Below are the code and all the weights of a small trained network. Each question names an input and a class and asks about switching units off, where a switched-off unit gives its printed mean instead of its output.

import numpy as np


def w(rows, s, z=0):
    codes = np.array(rows[::2]) - 128.0
    scale = np.full(codes.shape[1], s)
    scale[-1] = z or s
    return codes * scale


def f(y):
    return np.maximum(y, 0)


def log_softmax(a):
    a = a - a.max(-1, keepdims=True)
    return a - np.log(np.exp(a).sum(-1, keepdims=True))


def net(x, mask):
    res = np.array(x, float).reshape(1, 7) / 4 @ E
    y = f(res @ A[0][:, :-1].T + A[0][:, -1])
    res = res + np.where(mask, y, B[0][:, -1]) @ B[0][:, :-1]
    return log_softmax(res[-1] @ U[:, :-1].T + U[:, -1])


A, B = {}, {}
E = w([
[120,125,135,125,125,114,115,129],'x0',
[116,117,116,150,121,114,123,146],'x1',
[131,130,119,132,128,127,127,126],'x2',
[69,103,67,98,207,242,23,143],'x3',
[157,214,96,34,133,93,105,241],'x4',
[117,122,126,135,117,109,107,135],'x5',
[250,88,216,226,172,110,86,151],'x6',
],0.015)
A[0] = w([
[204,182,124,95,88,90,146,231,144],'N1',
[102,183,118,80,206,152,89,245,102],'N2',
[107,94,132,142,210,240,48,151,154],'N3',
[18,166,97,94,60,121,187,87,246],'N4',
[162,138,165,182,82,98,163,89,194],'N5',
[181,136,109,50,130,104,116,217,129],'N6',
[1,103,76,49,150,166,108,98,163],'N7',
],0.012)
B[0] = w([
[162,178,226,14,128,151,130,212,227],'N1',
[201,156,63,164,168,136,138,217,214],'N2',
[76,110,145,202,233,162,44,102,254],'N3',
[22,174,110,80,6,219,190,127,245],'N4',
[136,125,223,161,121,91,240,68,210],'N5',
[161,216,115,129,189,197,90,222,204],'N6',
[111,79,12,122,142,235,200,139,252],'N7',
],0.011,0.026)
U = w([
[59,111,133,119,29,139,168,22,252],'0',
[46,11,52,146,148,192,110,39,138],'1',
[161,51,189,167,160,46,174,45,195],'2',
[60,35,139,213,222,113,29,50,132],'3',
[70,211,109,18,101,128,141,158,126],'4',
[136,128,10,103,180,171,139,174,48],'5',
[210,133,203,84,163,91,103,155,108],'6',
[180,152,120,187,215,134,1,154,34],'7',
],0.0095,0.0037)

Each question gives the input, the list of numbers given to net, and the class t.
The units are the neurons (one row each of A and B). Each row of codes is followed by its name. A weight is (code - 128) times the scale printed after its matrix; where a second scale follows, it is the last column's (A, B and U).
mask holds one flag per neuron, in row order. A switched-off neuron (its flag False) gives its mean, the last column of its row in B, instead of its output. The means were averaged over made-up inputs and are rounded, as every weight is.
A unit's drop is (log p(t) with every unit on - log p(t) with that unit switched off) / (log p(t) with every unit on - log p(t) with every unit switched off).
The circuit of an input: a set's keep is (log p(t) with only the set's units on - log p(t) with every unit switched off) / (log p(t) with every unit on - log p(t) with every unit switched off). Starting from all 7 units, units are removed one at a time, each time the one whose removal leaves the highest keep (on an exact tie, the one counted first), for as long as the keep stays at least 0.8.
circuit, biggest first: the units of the circuit, biggest drop first
k most important neurons: the k neurons with the biggest drops, biggest first
drop when u is switched off: that unit's drop, to one decimal
input [7,0,-4,1,-5,-6,-2], class 1: circuit, biggest first -> [N1]
input [8,-2,1,0,6,-1,2], class 6: circuit, biggest first -> [N4, N1]
input [-6,-1,2,-6,0,2,-7], class 0: circuit, biggest first -> [N6, N2]
input [6,3,2,-5,4,8,1], class 6: circuit, biggest first -> [N4, N7]
input [2,3,6,6,3,1,2], class 7: 2 most important neurons -> [N3, N4]
input [6,-6,3,-7,0,7,-4], class 0: circuit, biggest first -> [N6, N5]
input [4,6,1,1,-3,3,-6], class 1: 2 most important neurons -> [N7, N1]
input [-1,-1,4,1,1,4,-7], class 5: 3 most important neurons -> [N7, N1, N3]
input [4,-4,-8,7,0,6,1], class 3: 2 most important neurons -> [N3, N4]
input [-7,1,1,8,-2,-7,0], class 1: 2 most important neurons -> [N7, N3]
input [1,-3,-3,1,-3,-5,1], class 3: 2 most important neurons -> [N4, N7]
input [2,1,-5,-7,0,-2,4], class 2: 2 most important neurons -> [N5, N6]
input [-1,4,-5,-3,-1,6,1], class 2: 2 most important neurons -> [N4, N7]
input [-7,-4,-8,-6,8,-7,2], class 6: circuit, biggest first -> [N4]
input [-1,1,1,2,-6,-1,8], class 3: drop when N3 is switched off -> 0.1
input [-4,3,1,-2,5,3,4], class 6: drop when N4 is switched off -> 0.4
input [1,0,1,-1,-6,2,3], class 2: drop when N4 is switched off -> 0.3
input [5,-6,-5,2,2,-5,8], class 7: drop when N1 is switched off -> 0.0
